Here are made-up things, facts about them, and rows of numbers that follow some of those facts. Name the thing behind each unnamed row.

There are 3 kinds of fact about the things: ψ, Π, λ.
ritrum | ψ maflor | Π desto | λ 200
replol | ψ vozopo | λ 932
suplas | ψ druklegim | λ 932
drupli | Π broske | λ 932
stadral | ψ tronal | λ 932
tobuk | ψ gradroplu | λ 932
flobak | λ 124
rupli | λ 466
droklol | λ 124
miklu | ψ bipok | λ 200
bramobi | ψ breze | λ 932
miler | Π puplo | λ 124
flemem | Π klezal | λ 466
lotir | ψ floklobus | λ 466
kigik | λ 932
rodil | ψ koplir | λ 124
maflor | λ 466
brogror | λ 200
dogos | ψ pladom | λ 124
zepluk | ψ pligas | λ 466
rebrudri | ψ koplir | Π stogi | λ 466
meklik | λ 141
stigrum | ψ klerusun | λ 932
kupu | ψ grumul | λ 932
zubrin | ψ leni | λ 932
flogo | ψ koplir | λ 932
bofla | ψ breze | λ 932
dazun | Π stipli | λ 200
bistepo | λ 124
tregobik | Π dostam | λ 141
triflu | Π boskini | λ 932
tronal | λ 932
boskini | ψ vozi | Π vevol | λ 932
leni | λ 932
modak | λ 932
dadal | λ 466
breze | λ 932
grirum | λ 932
bipok | Π kupu | λ 124
briklufel | ψ puplo | λ 932
vubrur | λ 932
vogru | ψ grumul | Π bruvu | λ 932
bikul | ψ droklol | Π drupli | λ 932
drorir | Π dazun | λ 124
kodram | λ 124
pligas | ψ floklobus | λ 124
bigos | ψ puplo | λ 200
floklobus | λ 466
skodral | ψ batrer | λ 200
rarak | ψ sastas | λ 466
sovir | λ 466
grugrik | ψ bistepo | λ 200
teres | ψ bikul | Π bipok | λ 200
volek | λ 124
droflan | ψ dranek | Π ploku | λ 200
gobos | λ 200
stipli | Π koplir | λ 932
ploku | λ 932
goskol | ψ breze | Π droflan | λ 932
vipun | ψ druskas | λ 932
broske | Π palam | λ 141
bisalus | ψ meklik | Π drolon | λ 200
nulan | ψ grumul | λ 466
stogi | ψ bistepo | λ 466
flokos | ψ bukligem | Π doskom | λ 932
bruvu | ψ rugi | λ 932
trikir | ψ grumul | Π vapoze | λ 466
resa | ψ droklol | λ 124
stagroplu | ψ niti | λ 932
vopor | λ 200
trira | ψ druskas | λ 466
flistom | ψ flobak | Π rodil | λ 200
doskom | Π briklufel | λ 200
rugi | ψ bikul | λ 932
klezal | Π stadral | λ 466
grastetil | ψ pligas | λ 932
skamubu | ψ droklol | Π grotum | λ 200
puplo | ψ toba | λ 932
gokladres | ψ breze | Π dogos | λ 200
palam | ψ droklol | Π folo | λ 124
klevo | ψ nolus | λ 200
niti | λ 932
drolon | ψ koplir | Π skamubu | λ 466
sastas | λ 124
stusku | ψ koplir | λ 200
tredru | λ 466
zetis | λ 200
nebi | λ 200
didek | λ 141
dranek | ψ tronal | λ 932
flostir | ψ koplir | Π gradroplu | λ 932
dipus | λ 466
folo | ψ bipok | Π ritrum | λ 124
pibrem | ψ modak | Π flogo | λ 466
bresur | λ 466
druklegim | ψ dipus | λ 466
bukligem | λ 124
druskas | λ 932
femuk | ψ bresur | λ 141
vozopo | λ 124
batras | λ 141
plagi | ψ koplir | Π teres | λ 124
ploki | ψ tronal | Π dratel | λ 141
sisu | ψ breze | λ 200
rurum | ψ kigik | Π goskol | λ 124
desto | ψ floklobus | Π rebrudri | λ 466
tuzu | ψ floklobus | λ 200
nubel | ψ grirum | λ 466
koplir | ψ floklobus | Π kluplom | λ 932
vapoze | ψ grumul | λ 200
skikas | λ 141
meklus | Π trikir | λ 200
nolus | λ 200
gradroplu | ψ sisu | λ 932
pladom | λ 466
zefem | Π klovos | λ 200
gribrir | λ 124
toba | ψ sastas | λ 466
grutren | λ 932
bremur | ψ grumul | Π zefem | λ 466
pedror | ψ floklobus | λ 124
liflar | ψ tronal | λ 932
batrer | λ 932
nefa | ψ gobos | λ 466
grumul | Π raskiplem | λ 932
raskiplem | ψ tredru | λ 124
retril | ψ floklobus | Π pibrem | λ 200
drorol | ψ rupli | Π tregobik | λ 932
vugur | ψ meklik | Π didek | λ 932
vevol | Π skizu | λ 200
grotum | ψ sisu | λ 124
vozi | Π bofla | λ 466
klovos | Π drorir | λ 200
dratel | Π zetis | λ 932
griklum | ψ vozi | Π rugi | λ 124
dostam | Π rulo | λ 141
skizu | ψ koplir | λ 932
kluplom | ψ triflu | λ 200
rulo | λ 124
klerusun | λ 932

Some things and their rows:
8 19 4 3 6 7 8 3 4 -1 21 14 9 16 0 2 -7 2 -16 8 -4 2 -14 7 -6 10 -> palam
0 7 3 9 -5 0 11 -1 13 6 1 0 -1 -3 -1 2 -4 0 -1 0 0 -2 2 -2 -4 -1 -> broske
5 22 3 1 3 8 8 4 2 -2 22 14 9 14 0 2 -6 2 -14 9 -6 1 -14 13 -6 12 -> resa
1 4 0 1 -5 0 -1 0 4 2 10 3 0 -5 -5 -1 -5 2 -5 2 -4 -4 0 11 -7 11 -> nefa
3 -4 2 -2 -5 -2 5 1 -2 -1 8 -3 4 0 -1 -3 -5 6 -7 1 -6 -3 -8 20 -12 7 -> bruvu
-4 -1 3 8 -6 0 9 -1 2 4 0 3 -3 -2 0 -3 -5 1 -1 -1 -9 -1 -4 2 -2 5 -> bipok
-24 1 8 -10 -20 1 -16 4 2 7 15 -27 -2 23 -6 3 -11 18 7 -6 9 -1 -6 13 -4 11 -> skizu
0 -2 2 0 -7 0 2 0 -3 2 5 0 1 -3 -2 -6 -5 5 -5 -1 -12 -3 -9 14 -4 6 -> raskiplem
-7 1 2 6 -5 2 7 1 4 2 2 3 -2 2 0 -1 -6 -1 4 -2 -2 -4 1 -1 -7 6 -> brogror
3 6 1 -4 -1 -2 0 1 5 2 7 7 1 -6 -2 -1 -3 4 -6 1 1 -4 -3 14 -12 9 -> tobuk
-8 -10 3 7 -9 1 10 0 -2 0 0 -8 -1 2 2 -5 -7 1 3 -3 -9 -4 -4 5 -6 2 -> zetis
1 -2 2 -12 15 0 -21 3 25 10 4 4 -4 -36 4 -7 -1 0 -13 2 10 -10 0 2 -2 -5 -> gokladres
-9 -10 4 -6 3 -3 -8 1 18 6 0 -2 -9 -41 9 -6 -2 0 -6 2 4 -8 0 18 -1 -2 -> breze
-6 -1 1 9 -8 0 7 -1 5 2 4 0 -4 -5 -2 0 -7 -1 1 1 -4 -2 3 6 -3 10 -> rupli
-5 -2 2 7 -3 1 8 0 5 3 1 0 -2 4 0 -2 -6 -1 2 -3 -2 -3 0 -5 -7 3 -> doskom
-6 -5 3 8 -13 -1 14 -1 3 1 0 -11 -1 -4 1 -2 -6 2 1 -1 -11 -3 -4 13 -3 -3 -> didek
2 5 -1 0 -4 0 -1 0 4 2 9 4 1 -5 -5 -1 -5 2 -6 2 -4 -4 -1 12 -7 12 -> rarak
3 0 0 2 -3 -1 0 0 5 3 8 1 1 -4 -5 -1 -6 2 -6 1 -3 -3 -1 8 -7 9 -> pibrem
-2 -5 1 -1 -5 1 2 1 -2 0 6 -5 3 3 -2 -6 -6 4 -3 -2 -9 -5 -7 10 -10 4 -> kluplom
-20 10 7 -6 -14 3 -20 3 12 11 18 -21 -3 22 -11 6 -12 13 5 -4 14 -1 1 -1 0 14 -> drolon

Which thing is each row?
No name comes twice in this set of rows, the named rows included.
0 -7 1 2 -8 -1 2 -1 -2 0 8 -7 2 -4 -4 -4 -7 4 -6 1 -11 -4 -5 18 -6 8 : stogi
-5 -8 2 -19 11 1 -26 4 22 7 4 -1 -4 -50 7 -12 0 1 -14 3 3 -14 -3 19 0 -5 : sisu
2 -7 3 -13 10 -3 -17 2 21 8 4 1 -4 -42 5 -7 0 3 -15 3 8 -9 -3 18 -3 -4 : goskol
1 0 1 0 -2 1 1 1 3 2 6 1 3 3 -3 -3 -5 2 -3 -2 -4 -5 -4 3 -10 5 : ritrum
-3 1 2 7 -1 1 8 0 7 4 1 3 -2 4 0 0 -6 -1 2 -2 1 -3 1 -9 -8 4 : klovos
3 6 -1 -1 -3 0 0 0 4 2 9 5 2 -5 -6 -1 -5 2 -7 3 -5 -4 -1 12 -9 14 : toba
-3 -17 3 -13 3 -4 -15 2 12 4 3 -9 -4 -43 7 -11 -1 5 -13 2 -2 -10 -7 30 -2 -5 : bofla
2 12 1 0 -6 1 3 1 9 4 7 2 3 -5 -3 0 -3 2 -4 2 -3 -4 -2 12 -7 3 : femuk
-24 2 7 -7 -20 3 -19 3 5 8 18 -29 -2 21 -10 3 -13 15 6 -5 7 -2 -2 10 1 13 : rebrudri
-2 2 3 8 -4 0 8 -1 5 5 0 6 -4 -2 0 -2 -5 1 -1 -1 -5 0 -2 -2 -2 5 : drorir
-6 -11 3 6 -10 -3 12 -1 -1 0 0 -6 -2 -2 2 -2 -6 4 1 -2 -6 -2 -4 14 -8 4 : ploku
57 6 1 -4 -3 2 -20 -2 1 -1 9 21 -2 6 -7 -1 5 -5 4 -15 -5 -4 -6 50 10 1 : pligas

The same things again, as new rows of numbers:
Some rows with their names:
6 -7 -7 4 11 -6 -4 26 -6 15 31 -22 0 13 -10 -5 -3 1 8 1 25 12 -13 35 -6 14 -20 10 -6 -30 -3 7 21 -6 23 -> kluplom
7 -12 -1 10 20 -4 -22 11 2 7 41 -18 -17 2 -13 4 0 0 9 -14 18 6 -16 26 -1 19 -1 3 -27 3 -10 9 12 -9 18 -> desto
-8 -4 -2 7 -11 3 7 -3 2 -9 -8 -4 5 9 -3 -7 -11 -1 0 2 -4 -5 1 -11 -4 -3 -11 11 0 -2 15 -2 -7 -13 -4 -> meklus
-1 -8 4 6 13 -9 11 -8 -2 -22 -7 -3 -4 11 4 -17 -12 -3 6 -9 -3 1 -10 5 6 0 8 -10 6 11 -3 -7 -3 -1 6 -> skodral
-6 -2 -4 -5 -2 -16 5 -1 -3 -18 0 -6 5 12 -10 -5 -6 2 -8 2 8 -4 -7 8 6 1 1 -4 -5 0 3 1 -3 -6 2 -> stusku
-14 -11 4 1 -19 -20 -7 1 11 -22 1 1 -5 -16 -25 -2 -6 8 -6 -5 3 1 -2 -5 2 7 2 10 -23 31 2 8 -15 -14 -12 -> bremur
-9 -12 5 14 8 22 -9 -1 8 14 -11 1 -11 -18 4 -3 -4 -4 24 -18 -18 12 1 -17 -21 6 4 9 -4 17 -1 -2 -2 5 -1 -> maflor
14 0 -2 -9 21 -9 6 -3 -20 7 19 24 18 14 0 6 7 -21 8 15 -9 -14 -3 -3 11 12 5 9 -6 -7 14 -14 -19 -7 -1 -> zubrin
1 1 1 -1 12 8 -1 -1 -10 6 -16 3 -2 5 8 -6 0 -1 -3 1 6 -5 -3 -8 -7 -2 5 -18 -2 -2 -6 4 0 11 -6 -> dostam
-9 -10 0 7 -8 0 -14 -6 15 -4 6 4 0 -7 -11 -3 -9 -4 5 -7 -7 -4 3 -19 -5 4 0 17 -20 19 11 4 -5 -9 -10 -> flemem
3 9 -6 4 2 28 -6 2 -1 22 -1 8 7 7 14 4 0 -7 1 3 -2 -4 8 -1 -4 -13 -13 4 7 -12 3 -3 17 8 -2 -> droklol
0 1 -2 1 4 7 4 0 -1 4 -8 -3 -1 5 4 -2 -1 -2 2 0 1 2 0 -2 -5 -1 -2 -1 -1 -1 6 3 0 -2 1 -> batras
-2 -2 1 8 -22 11 11 7 2 3 -18 -4 3 -17 7 -2 2 5 5 3 -14 11 11 -16 -12 -1 -15 11 13 4 9 -1 -13 -9 -7 -> grumul
-1 2 0 8 -2 22 4 0 6 12 -20 -11 -9 0 14 -3 -3 4 6 -6 -4 9 6 -7 -15 -6 -7 -1 8 -3 6 3 7 7 1 -> meklik
-5 -6 -2 -1 9 9 -1 -3 -12 0 -14 1 2 5 9 -6 -7 -6 -3 1 2 -8 -5 -8 -12 -3 4 -14 1 -10 -6 2 1 5 -3 -> zetis
-1 4 -9 -1 14 28 -6 2 -15 28 -13 17 8 -2 16 6 6 -8 0 9 -4 -1 4 -4 -18 -13 -11 -9 0 -12 -8 1 4 15 -8 -> bipok
0 3 -4 -7 9 -6 -6 -11 -10 -10 4 -2 6 23 -1 -1 -3 -4 -17 6 12 -23 -7 -1 5 -5 10 -12 -12 -14 -6 9 7 8 -2 -> skamubu
-2 2 -3 -1 3 6 2 4 -5 5 -4 9 2 -3 1 0 3 0 -2 6 4 6 0 11 3 -8 -10 -2 4 1 -5 -3 4 3 -3 -> pligas
-1 -7 1 4 15 -11 10 -8 -8 -17 -2 0 3 17 -1 -11 -8 -10 7 -4 -2 -4 -11 3 10 5 7 -5 1 6 3 -7 -7 -7 7 -> bigos
10 2 6 -1 1 -13 6 -1 -1 -12 3 -5 -4 0 4 -4 4 3 -3 1 0 -1 0 3 9 1 4 -6 9 4 -5 -1 -2 0 3 -> suplas

Which thing is each row?
No name comes twice in this set of rows, the named rows included.
-1 -1 -3 7 6 23 -24 -4 11 25 8 -1 1 1 2 8 -3 -8 11 -9 -7 -9 6 -21 -14 3 5 15 -15 -3 8 6 8 6 -3 : pladom
-5 -10 1 -2 4 -10 -10 -2 4 -4 9 9 -4 -9 -18 1 -4 -4 6 -8 1 1 -5 -4 -1 9 12 5 -21 18 -2 3 -9 -2 -4 : nefa
0 -3 -4 6 10 14 1 -3 -12 8 6 -22 0 14 9 6 2 -6 3 -10 4 11 -14 16 -14 7 -4 -16 2 -11 4 3 6 -4 12 : dazun
4 6 4 1 -24 -16 4 -5 12 -23 1 -14 -1 -4 -2 -8 -3 9 -16 3 3 -7 5 -7 16 -3 -6 4 4 8 3 0 0 -5 -3 : vugur
2 3 9 -4 -3 -15 13 -8 11 -20 -8 -6 -14 -7 8 -7 2 11 0 -5 -5 0 4 0 20 -6 16 -8 20 10 -10 -5 2 7 10 : boskini
15 0 -3 10 13 17 -6 6 -11 16 19 -25 -7 1 15 13 11 -3 7 -5 7 9 -5 20 -7 8 -13 -17 5 -17 1 2 10 -8 22 : stipli
3 -7 5 -5 5 -11 13 5 -9 -9 -1 12 2 -8 -5 -1 9 0 4 7 -3 4 -2 6 7 8 4 -4 4 6 0 -6 -17 -8 2 : vipun
0 10 -9 -14 -18 -11 -6 11 -6 4 7 -4 11 9 -19 14 6 9 -23 17 22 -8 6 11 -2 -1 -9 4 -16 -18 11 14 0 -4 -4 : femuk
0 3 7 -6 -4 -23 5 4 -9 -10 -2 -9 1 -9 -9 -1 14 13 -16 -4 7 22 -11 17 -8 12 7 -19 8 3 -12 4 -6 5 -1 : kupu
3 2 -2 -4 -19 -16 5 4 -2 -12 5 2 12 -2 -11 4 3 3 -13 15 2 -10 8 -4 10 5 -6 10 -3 0 11 0 -12 -11 -6 : flokos
0 6 -5 -12 -5 -12 3 -9 3 -14 6 0 5 19 -7 6 -7 -2 -8 5 7 -17 2 3 15 -8 13 2 -2 -14 5 2 5 -1 3 : teres
-7 -6 2 7 -8 -13 13 -8 0 -24 -5 -2 5 10 -8 -12 -15 -3 -2 2 -5 -5 -4 -5 10 -1 -4 8 -1 8 11 -5 -11 -14 -5 : flistom
3 3 -4 3 -21 17 3 9 5 17 -6 -3 12 -10 8 3 5 1 2 12 -10 0 16 -22 -14 0 -16 18 7 -12 20 -3 -4 -5 -7 : triflu

